Here is a tiny trained network, its code and every weight. The questions are about switching its units off for an input and a class, where a switched-off unit gives its printed mean instead of its output.

import numpy as np


def w(rows, s, z=0):
    codes = np.array(rows[::2]) - 128.0
    scale = np.full(codes.shape[1], s)
    scale[-1] = z or s
    return codes * scale


def f(y):
    return np.maximum(y, 0)


def log_softmax(a):
    a = a - a.max(-1, keepdims=True)
    return a - np.log(np.exp(a).sum(-1, keepdims=True))


def net(x, mask):
    res = np.array(x, float).reshape(1, 5) / 4 @ E
    y = f(res @ A[0][:, :-1].T + A[0][:, -1])
    res = res + np.where(mask, y, B[0][:, -1]) @ B[0][:, :-1]
    return log_softmax(res[-1] @ U[:, :-1].T + U[:, -1])


A, B = {}, {}
E = w([
[125,207,110],'x0',
[116,65,2],'x1',
[80,165,135],'x2',
[153,135,91],'x3',
[205,132,170],'x4',
],0.0087)
A[0] = w([
[187,24,182,3],'n1',
[101,207,106,102],'n2',
[198,144,56,223],'n3',
[187,119,74,224],'n4',
[100,44,71,138],'n5',
[142,69,113,149],'n6',
[78,155,206,138],'n7',
[167,26,117,205],'n8',
[42,111,33,175],'n9',
[93,163,62,178],'n10',
[171,67,102,209],'n11',
[168,97,163,243],'n12',
[121,162,151,121],'n13',
[141,135,156,109],'n14',
[180,184,182,70],'n15',
[57,213,93,154],'n16',
[108,100,42,109],'n17',
[99,203,109,116],'n18',
[65,130,76,135],'n19',
[25,80,143,134],'n20',
[178,181,98,101],'n21',
[129,22,107,153],'n22',
[148,39,96,157],'n23',
[3,163,99,116],'n24',
[114,150,192,147],'n25',
[162,159,177,95],'n26',
[167,130,178,53],'n27',
[43,122,117,110],'n28',
[221,6,23,155],'n29',
[124,205,136,123],'n30',
],0.012,0.0047)
B[0] = w([
[176,157,65,165],'n1',
[159,120,84,161],'n2',
[143,163,206,199],'n3',
[122,209,209,194],'n4',
[129,145,110,197],'n5',
[99,145,101,167],'n6',
[111,83,110,176],'n7',
[87,159,102,203],'n8',
[176,113,67,222],'n9',
[214,126,2,185],'n10',
[81,167,128,192],'n11',
[68,121,163,186],'n12',
[120,61,163,149],'n13',
[149,117,128,144],'n14',
[144,102,83,173],'n15',
[158,103,27,185],'n16',
[163,136,96,191],'n17',
[160,93,68,162],'n18',
[135,99,69,178],'n19',
[100,114,125,169],'n20',
[96,134,124,153],'n21',
[88,129,87,191],'n22',
[102,154,137,190],'n23',
[136,61,66,187],'n24',
[143,81,122,170],'n25',
[134,106,120,164],'n26',
[174,109,109,154],'n27',
[86,87,105,163],'n28',
[115,156,140,248],'n29',
[140,43,136,164],'n30',
],0.0087,0.012)
U = w([
[75,186,178,251],'0',
[108,54,240,93],'1',
[236,178,123,42],'2',
[129,10,123,129],'3',
],0.011,0.002)

Each question gives the input, the list of numbers given to net, and the class t.
The units are the neurons (one row each of A and B). Each row of codes is followed by its name. A weight is (code - 128) times the scale printed after its matrix; where a second scale follows, it is the last column's (A, B and U).
mask holds one flag per neuron, in row order. A switched-off neuron (its flag False) gives its mean, the last column of its row in B, instead of its output. The means were averaged over made-up inputs and are rounded, as every weight is.
A unit's drop is (log p(t) with every unit on - log p(t) with that unit switched off) / (log p(t) with every unit on - log p(t) with every unit switched off).
The circuit of an input: a set's keep is (log p(t) with only the set's units on - log p(t) with every unit switched off) / (log p(t) with every unit on - log p(t) with every unit switched off). Starting from the 12 units with the biggest drops (on a tie, the unit counted first), units are removed one at a time, each time the one whose removal leaves the highest keep (on an exact tie, the one counted first), for as long as the keep stays at least 0.8.
units of the circuit, in order: the units of the circuit, biggest drop first
top k neurons: the k neurons with the biggest drops, biggest first
drop when u is switched off: that unit's drop, to one decimal
input [1,8,3,-2,-4], class 2: units of the circuit, in order : (n10 n17)
input [-8,-4,-2,-8,0], class 1: units of the circuit, in order : (n10 n9)
input [4,7,3,-3,-3], class 2: units of the circuit, in order : (n10)
input [-3,-5,6,1,6], class 3: units of the circuit, in order : (n4 n7)
input [-2,-4,-1,-4,7], class 1: units of the circuit, in order : (n10 n12)
input [-4,-6,6,-4,6], class 1: top 4 neurons : (n10 n9 n16 n24)
input [-7,8,-7,7,-5], class 2: top 3 neurons : (n9 n17 n10)
input [-6,-5,8,-4,-1], class 1: top 3 neurons : (n10 n9 n19)
input [-1,8,4,4,7], class 0: drop when n11 is switched off : 0.1
input [-1,7,8,-2,6], class 2: drop when n17 is switched off : 0.1
input [6,-4,-3,-4,4], class 1: drop when n16 is switched off : 0.2
input [-5,-2,-4,3,-7], class 0: drop when n3 is switched off : -0.1
